[[134 110 120 155 128 129 127 130 128 127 128 128 142 104]
 [131 112 119 145 128 127 127 131 128 126 128 128 153  99]]
->
[[131 134]
 [112 110]
 [119 120]
 [145 155]
 [128 128]
 [127 129]
 [127 127]
 [131 130]
 [128 128]
 [126 127]
 [128 128]
 [128 128]
 [153 142]
 [ 99 104]]

[[130 130 131 129 125]
 [122 112 110 108 153]
 [133 136 139 137 114]
 [123 116 114 112 148]
 [128 135 133 137 120]
 [131 137 140 140 112]
 [130 129 129 128 127]
 [126 122 122 119 137]]
->
[[126 130 131 128 123 133 122 130]
 [122 129 137 135 116 136 112 130]
 [122 129 140 133 114 139 110 131]
 [119 128 140 137 112 137 108 129]
 [137 127 112 120 148 114 153 125]]

[[129 130 126 127 128 129 129 126]
 [131 124 143 136 140 110 125 133]
 [127 132 127 127 129 129 131 126]
 [135 132 128 130 122 152 134 120]
 [125 129 124 129 126 125 132 132]
 [130 131 133 119 134 122 126 128]
 [126 129 131 128 128 127 129 127]
 [127 131 125 128 130 131 130 125]
 [120 130 115 135 119 125 138 130]
 [130 131 128 130 129 137 132 125]
 [129 124 133 131 129 122 126 131]]
->
[[129 130 120 127 126 130 125 135 127 131 129]
 [124 131 130 131 129 131 129 132 132 124 130]
 [133 128 115 125 131 133 124 128 127 143 126]
 [131 130 135 128 128 119 129 130 127 136 127]
 [129 129 119 130 128 134 126 122 129 140 128]
 [122 137 125 131 127 122 125 152 129 110 129]
 [126 132 138 130 129 126 132 134 131 125 129]
 [131 125 130 125 127 128 132 120 126 133 126]]

[[127 133 150 119 122 135 118 147 115 108 128 131 128 123 108 133]
 [142 119 127 119 122 141 105 152 133 132 122 111 134 127 129 120]
 [142 132 129 119 130 141 120 150 145 132 140 117 141 120 111 128]
 [130 141 142 131 119 133 146 129 120 106 135 144 126 116 110 126]
 [140 142 102 146 131 136 132 116 139 139 128 128 123 138 136 116]]
->
[[140 130 142 142 127]
 [142 141 132 119 133]
 [102 142 129 127 150]
 [146 131 119 119 119]
 [131 119 130 122 122]
 [136 133 141 141 135]
 [132 146 120 105 118]
 [116 129 150 152 147]
 [139 120 145 133 115]
 [139 106 132 132 108]
 [128 135 140 122 128]
 [128 144 117 111 131]
 [123 126 141 134 128]
 [138 116 120 127 123]
 [136 110 111 129 108]
 [116 126 128 120 133]]

[[128 129 130 128 127 128 129 126 127 127 128 127 128]
 [127 131 128 130 126 132 130 126 128 126 125 131 128]
 [130 127 100 127 127 130 131 132 128 130 130 131 105]
 [127 130 132 129 120 135 121 129 127 138 137 136 131]]
->
[[127 130 127 128]
 [130 127 131 129]
 [132 100 128 130]
 [129 127 130 128]
 [120 127 126 127]
 [135 130 132 128]
 [121 131 130 129]
 [129 132 126 126]
 [127 128 128 127]
 [138 130 126 127]
 [137 130 125 128]
 [136 131 131 127]
 [131 105 128 128]]

[[139 125 123 123 125 137 128 129]
 [137 127 124 119 126 134 122 132]
 [129 125 125 122 116 132 127 133]
 [122 125 135 113 121 110 102 146]
 [124 127 138 131 139 113 119 129]
 [131 127 136 131 143 118 122 126]
 [126 125 135 115 126 114 106 143]
 [127 131 125 128 128 131 130 127]]
->
[[127 126 131 124 122 129 137 139]
 [131 125 127 127 125 125 127 125]
 [125 135 136 138 135 125 124 123]
 [128 115 131 131 113 122 119 123]
 [128 126 143 139 121 116 126 125]
 [131 114 118 113 110 132 134 137]
 [130 106 122 119 102 127 122 128]
 [127 143 126 129 146 133 132 129]]
---
[[120 129 125]
 [116 116 132]
 [100 127 120]]
->
[[116 116 132]
 [100 127 120]]

[[ 99 140 144 127]
 [104 151 117 129]
 [112 116 128  99]
 [114 127 100 144]
 [145 101 133 115]]
->
[[104 151 117]
 [112 116 128]]

[[117 129 139]
 [121 132 139]
 [109 124 120]
 [138 105 129]]
->
[[121 132 139]
 [109 124 120]]

[[106 138 127]
 [131 128 128]
 [126 120 135]
 [123 134 128]
 [130 124 121]]
->
[[131 128 128]
 [126 120 135]]

[[140 150 139]
 [131 131 129]
 [145 132 127]
 [132 131 129]]
->
[[131 131 129]
 [145 132 127]]

[[143 118 103 139 110]
 [122 132 146 129 123]
 [126 131 125 115 120]
 [142 113 125 113 128]]
->
[[122 132 146]
 [126 131 125]]

[[116 140 127 138]
 [156 105 126 112]
 [107 143 132 138]
 [147 140 109 142]
 [114 109 148 105]]
->
[[156 105 126]
 [107 143 132]]

[[115 152 134 127]
 [142 120 122 103]
 [113 139 138 148]
 [130 115 145 133]
 [129 136 114 121]]
->
[[142 120 122]
 [113 139 138]]
---
[[131 141 149]
 [149 134 108]
 [129 109 145]
 [118 139 134]
 [150 133 151]]
->
[[149 134 108]
 [129 109 145]]

[[116 129 130 127 128]
 [125 132 127 127 125]
 [149 130 128 128 107]
 [135 128 128 128 157]]
->
[[125 132 127]
 [149 130 128]]

[[130 116 129 125 130]
 [130 120 128 125 129]
 [126 157 120 127 118]
 [128 104 139 130 134]
 [129 104 140 128 133]]
->
[[130 120 128]
 [126 157 120]]

[[126 150 128 132 145]
 [136 147 134 140 132]
 [130 149 118 132 114]]
->
[[136 147 134]
 [130 149 118]]

[[127 126 115]
 [130 129 120]
 [129 133 149]
 [129 130 140]
 [122 128 150]]
->
[[130 129 120]
 [129 133 149]]

[[146 123 114 140]
 [128 109 149 125]
 [129 106 150 125]]
->
[[128 109 149]
 [129 106 150]]

[[126 121 129]
 [118 131 142]
 [132 125 128]
 [157 106 106]
 [130 110 114]]
->
[[118 131 142]
 [132 125 128]]
